Each row has a class, written after it.
[ 14   8  31  20  -6 -18 -19  -4  31  -3  -4  34  23  32  36  29  19   9
 -10  -8 -10   3 -16  15  -4 -65  56  29   1   8  18  14] => K_757
[  5  25  -2  14 -18 -12 -25  17  -7  50   7  28  12  20  29  -2 -26   1
 -26 -13  26  25   8 -20 -16  13   5  -7  15  20 -61  -6] => K_757
[-21   6  -2   3  81  29  15 -21 -22  22  37 -12  -7 -29 -41 -30  51  -4
 -36  -2   4  31   1 -15  10 -27  -5  20 -17 -13 -30   1] => K_741
[ -7  13  18  10   4 -15 -21 -15  17   7  -1  18  12  -1  15  22  11   7
 -18  -3 -24   4 -15  13  14 -55  29   7  -3   8  12  23] => K_757
[  2   9  20  10 -17 -20 -22   5  20  -1   0 -28 -32  -6  34  12  14 -20
  10   1 -16 -37 -29  12  -7 -53  39  22 -18 -10  16  22] => K_741
[ 10  12  31  40 -30  -9  -7 -13  52 -13 -27  36  -3   9  39  39 -29 -11
  14 -18  13 -33   3   9  -9 -16  35   6 -10  -7   7  13] => K_741
[ 17  -1  -6  11 -76  33  16  26  39 -43 -10  44 -25  53  41   7 -18  18
  19  38 -10  -2 -13  14  20 -46  31 -32   2 -45  -9  13] => K_164
[ -8  33  15   0  -2   8  -7  29 -16  36   9  -6 -17   3   0   7 -14   3
 -20 -35  18  37  10  -6 -36  14  17  -2 -25  12 -41  13] => K_481
[ -5   0 -15  -4 -70  24  -4  -3  35 -10 -12  31 -14 -17  39  14 -32 -10
  22  16  23 -24  11  14   0   2  20 -43 -15  -7  -6  10] => K_741
[-47  -4  -3  10   5  45  -9 -19 -16  -6  19 -25 -19 -14 -39 -19  32  19
 -24 -34 -27  12   2   3  16   3   0  40   0  -2  -5  16] => K_444
[-17 -11  -2 -28 -57  -3  31  19  46 -10  -3  53  10  20  18   7   5   1
 -13  30   8   8 -12 -14  40 -54  70 -71   0 -28  12   7] => K_689
[ 10   4  27  10 -17 -27  -4   1   3 -10   5 -28 -27  11   6  19  -3  -4
   9 -11 -31 -21 -15  29  -1 -29  55  30 -20  -9  17  19] => K_481
[ -2   3  -4   8 -25  34  12 -25 -14  12  -4 -18 -27 -24  -5 -20   4  31
  -9 -15   1  18  -5  21  -3  20 -12  37  -6   4 -18  24] => K_780
[ 13  10 -15  11  14   3 -31 -18 -27   2  -9 -70 -21  -6  -1  25  18  -7
 -18 -18  11 -14  -2  11   4  30   1  15   3 -11 -35  -1] => K_164
[  8   1  32  29  -8 -27 -35 -15  24 -13 -26 -17  -4  10  16  38  25  -5
  14 -24 -16 -50   0  10  -6 -17  26  18 -12   5  27  20] => K_741
[  4 -19 -14 -34 -58   1   1  26   1  -6  -5  10  11  22  13  -2 -25  -4
  22  51 -24   7 -12  28  38 -35  42 -21  -4 -23  -5   8] => K_689
[-42  10  -3   1  10   4 -14  14  11  43  22  18   5 -11   8 -15 -35 -35
   9   5 -15 -23   1  -3  22   7  31 -14   5 -12  -3 -12] => K_444
[-24  -4   5  -6 -80  10  26  25  33 -14   2   9 -38  20  26   6 -35 -16
  29  33 -34 -14 -13  22  19 -33  52 -19 -19 -25  24   8] => K_481
[-27 -21 -11 -22 -52  11 -11  42   8  15 -13  27  -5  50  27 -19   4   8
  -1  25 -23  25  -3  -5   9 -61  33 -26   0  -2   8   6] => K_481
[-14  15   3   7 -44  -7   8  42   9   0   1  10 -24  26  30  -5 -41   3
  -4   2  11 -10  -9 -27 -15  10   6 -29  21 -18 -21  -2] => K_56
[  6  -1 -21 -20  44  10  -3 -37 -11  12   9 -52 -18 -39  -8   3  18 -11
   4  -3  12 -21 -19  17   8   9  10  17   2   2   9  -5] => K_164
[-18  17  22  12  -8 -14  32  -4  10  53  19  21  -9 -16  -1  -7 -47 -14
  -5 -15  30  22   8 -30   5  42 -40 -40   3   9 -43 -17] => K_340
[ 15  12  -4  47 -29  17  15 -26  32 -15   4  -2 -15 -25   4   9  41  25
 -27 -32  15 -10   2   0 -17  19  11  19  22  13  26  12] => K_170
[-26 -14  -5 -30 -57  10 -19  27  19 -24 -17   9 -28  24  31   5 -11  12
  20  30 -48   6 -45   5  20 -65  50   7   1  -8  33  16] => K_444
[ -1 -20  -4 -23 -68 -15  13  34  16 -15  25   9 -23  20  29  -2 -16   1
  15  46  -3 -21  -2  17  19 -38  36 -49  -7 -30   4  10] => K_340
[ 15  13  -7 -17 -19  24  24  54  12 -27  19  32 -10  19   6  15  -4  18
  16  59 -26  13 -18  -1  32 -52  73 -34   0 -44  -3  -1] => K_369
[-22 -19   4  -8 -50   4  -2  29   3 -30 -25  18  10  40  15   7 -10   7
   1  17 -17  30   0  -3  18 -33  15 -24  -1 -30 -13   4] => K_369
[ 14  29  19  42 -27  15  19   5  21  14  14  28 -15 -18  19  -1 -32  -4
 -12 -16  26  12  19   1 -10  -1 -37 -26  -1 -10 -34   6] => K_340
[-10 -14  -7 -19 -54 -14  -8  37  19   1 -24  15  -8  38  36  -4  -7  -6
  27  52 -36 -19 -15   6  24 -35  41 -36  -9 -29  18  10] => K_780
[  17   -8   -9  -11 -105    3    7   34   31  -35   13   17  -18   22
   21   19  -10   26   26   13   -7  -48    8   26   20  -13  114  -37
   -1  -37    5   22] => K_369
[-11 -14  19  17 -84 -13  -9  14  24  14  -7  40   8  42  32  -4  -7   1
   6   9 -29  -5  10  15  30 -35  37 -46  -5 -15  -5  12] => K_481
[  0 -11  -9   4 -83   5  16  36  42 -11  -2  52 -25  42  51 -14 -25  19
  26  51 -11 -45 -11   6  24 -31  53 -36  14 -35  17  14] => K_780
[ -5  -7 -16  10 -29  19   4  -5   0  -2  10  20  -1 -11   6   0  15  40
 -28   7  19   8  -9  -2  16  31  11   9  19   1 -13   2] => K_780
[ -6   6  -4  17  23   1   8 -34 -15  18  34 -26 -18 -32  -6 -32  39   5
 -29 -17  17   5  -4  -1  -6  -7 -13 -11   2  -8 -19  16] => K_170
[  4  18  32  33 -49   4 -33  17  29 -16 -36  23   6  22  47  39 -13  -7
   1 -17 -19   5  -6  14 -11 -23  24   7  -4  -4  10  12] => K_444
[-12  -2  -2  -4  38  13  -9 -50 -32 -25   2 -34  -7 -33 -34  -5  12  16
  -6 -32 -10   7  -8  -7   9  13 -46 -11   4  -5 -19   4] => K_56
[ 22  20  16   5  25  -8 -40  19  -1   6 -30 -45   6  19   8   7  27 -26
  18 -22 -48 -18   3  14 -23 -53  34   7 -14 -16  21  12] => K_56
[  6   7   2  16 -20  25   0  -8 -23  13   4  -6 -21  -1  17   6   3  30
 -49 -36  50  50   1   2 -29   8   7  31   7  17 -50   6] => K_481
[-21 -10  15  -3  -1 -27 -48 -18  30  14 -31  -3  26   3  25  17   4 -27
  32 -33 -11 -60  13  28  -5 -13  47 -19 -28  -9  36  26] => K_780
[ 21  16 -26   0 -11  38   5 -11 -18  -7   7 -30 -42 -26  -8 -23  26  17
 -16  -5   4  12  -3   5  -2   0 -34 -16  -2 -11 -28  16] => K_164
[-28  -6  18  -9 -65  10  12  26  45 -10  -5  43  -3  40  50  29   0  17
  14  20  23 -18 -12   4   0  -6  71 -34 -12 -19  20  13] => K_780
[-40 -25  -7 -27 -65 -29 -10  44  18   8  17  12  -6  47   8 -10 -22 -20
  17  19 -39 -23   3  10  29 -33  90 -37 -23 -31   3  11] => K_481
[ 15  19 -24  -9  19  30  -9 -40 -42 -27   0 -35 -25 -61  -9  -7   5   0
 -28   1  -3  48  -5  23 -14 -24 -70   7 -20   6 -31  20] => K_757
[ 10  13  -5  23 -10  14  11 -35  12  -9   5 -13 -27 -48 -21   5  43   9
 -33 -31  11   2   0 -15   0  17   1  10  -6  10  -9   7] => K_741
[-19   3   0   2   1  15  25  34  13   8   5  14 -16  23   5 -18   7  -1
  -4  50 -37   8 -15   3  27 -45  37   2  -9 -42  10   9] => K_780
[ -4 -14 -16  -6  52  13 -14 -42 -30   1   0 -46   6 -31 -32 -11  55  15
 -39 -40  13  20   1  14  -8   9 -26  41   0  14   2  12] => K_164
[  1   3   8   7   3  21  39  13  -6 -16  68 -11 -35 -23 -24  -6  44  48
 -40  -1  15  30 -29  -7  -3 -11   2  51  12   9   1   6] => K_340
[-29  13  -6  19  -8  -5   4   2   8  19 -11  -6 -14   4  22  -8 -24 -34
 -14  10   2  23  -5 -20   0  -7 -21 -35   0 -25 -30  -3] => K_170
[-17  26   9  -2  19   5  11  17   1  42 -20  31  12   4   9  -4 -38 -23
  -4  19  14  40  -9 -44  18  -8 -48 -56  14   0 -40 -21] => K_689
[-32  -1  12 -15 -31   3  13  25  32  -5 -11  18 -26  36  19   2 -17   0
  32  36 -37 -19 -22   5  24 -44  54 -23 -22 -39  20  22] => K_780
[-23  -4  18   5 -76  24   7  -5  45 -14   6  32 -17  62  24  15  17  26
  24  -6  -1 -28   4  -2  10 -26  62 -27  -1  -3   6  14] => K_757
[-11  14   3  22  17  10 -17  13  28  32  -4  27  13  -4  35  26 -43 -18
  -6  -6  33   7   3 -13  -6 -13  -9  -3  19   8 -12 -18] => K_340
[  7  16   6  28 -25  17  10  -5   3  10  51  10  -6 -17   0 -25  36  20
 -20  -9   2 -24  16  21  -9   2   2  11   7  14   4  18] => K_757
[ 12  22  12   0 -41 -18 -39  20  15 -10 -16   5  -3 -19  44  13  -2 -26
  -6 -18 -10 -11   2  23 -25 -39  31 -38 -28 -14  10  31] => K_444
[  8  -4 -21   0 -66  12 -25  23  25 -23 -12  31   4  16  46  -5  -5 -10
  13  26  -5 -23   9  20  11 -31  -8 -73  -6 -32  -2  17] => K_164
[ 20   6  32  31 -53  16 -33   4  23 -10 -19   1  -2  35  38  24  12  26
  27 -27 -15 -27  -4  47 -19 -20  55  46 -18  -9   9  39] => K_780
[ -8  -5   3 -25 -75  11  12  37  25 -20 -20  30 -15  33  38  -6   4   5
  16  15   0  18  -7 -14   0 -59  38 -65  -9 -28  -3  12] => K_369
[  6  10 -17  19  16   9   8 -17 -12   3  14 -38 -13 -32 -23 -18  17 -18
  -3   9 -25  -7  15  24   3   9 -10  -2  -9 -19   4  11] => K_170
[ -5  13 -19  23   7   2  -3  -6  18  34 -19  41   6  -5  31  -9 -18   0
 -21  13  22  20   1 -35   4  -8 -30 -51  34   5 -17  -9] => K_170
[-33   0   7  10 -64  10  18  -1  41  -1 -35  28 -22  22  25  12 -25  -1
  11  17 -15 -12  -2  -7  33  -3  26 -47  -8 -32   1  12] => K_780
[-13  -2   9  -7 -10 -13 -34   7   6  -3  -5  -7  -1  -1  34  21  -9 -20
   9  -3  -6  -4 -20  14  -9 -36  21  -3 -14   4  14   4] => K_481
[ -8 -12 -11   1 -64  -4   2 -27  34 -19  17  20  -9  -5  17 -11   8  -5
   8  16 -28 -44   4  27  37 -46  43 -40  -4 -19  19  21] => K_757
[ 40  21  17  24 -15  10 -24  -7  15   5   9  -6  -2   3  21  15  41  18
   8  -6 -31 -22 -11  37  -9 -47  44  47   4  22  30  20] => K_757
[ 20  25   8  -1 -54   8  13  20  26   0 -25  30 -10  20   9  -3 -30  -6
  29 -13   3  10   3 -24  -6   0  -9 -52  -4  -1 -22   4] => K_689
[-15  -5 -10 -13 -36  41 -17 -20  -9 -26  24 -19 -16 -40  -3  12  12  23
  -5 -27   4  16 -10  39 -12  -2  16  27 -23  16   4  25] => K_481
[ 27   5  -6   6 -10   1  24 -33  -8   8   6 -11 -27 -48  -2 -21  25  23
 -17   4   1  -6 -13  13  11  10  -1   4   3  -1   3  16] => K_780
[ -3 -12  -1  -7  -5  31   6  -3  -7  -4  24 -19  -6 -22 -23 -27  46  14
 -12 -18  -6  17  24  30 -14 -33 -18   9 -22   3  15  28] => K_340
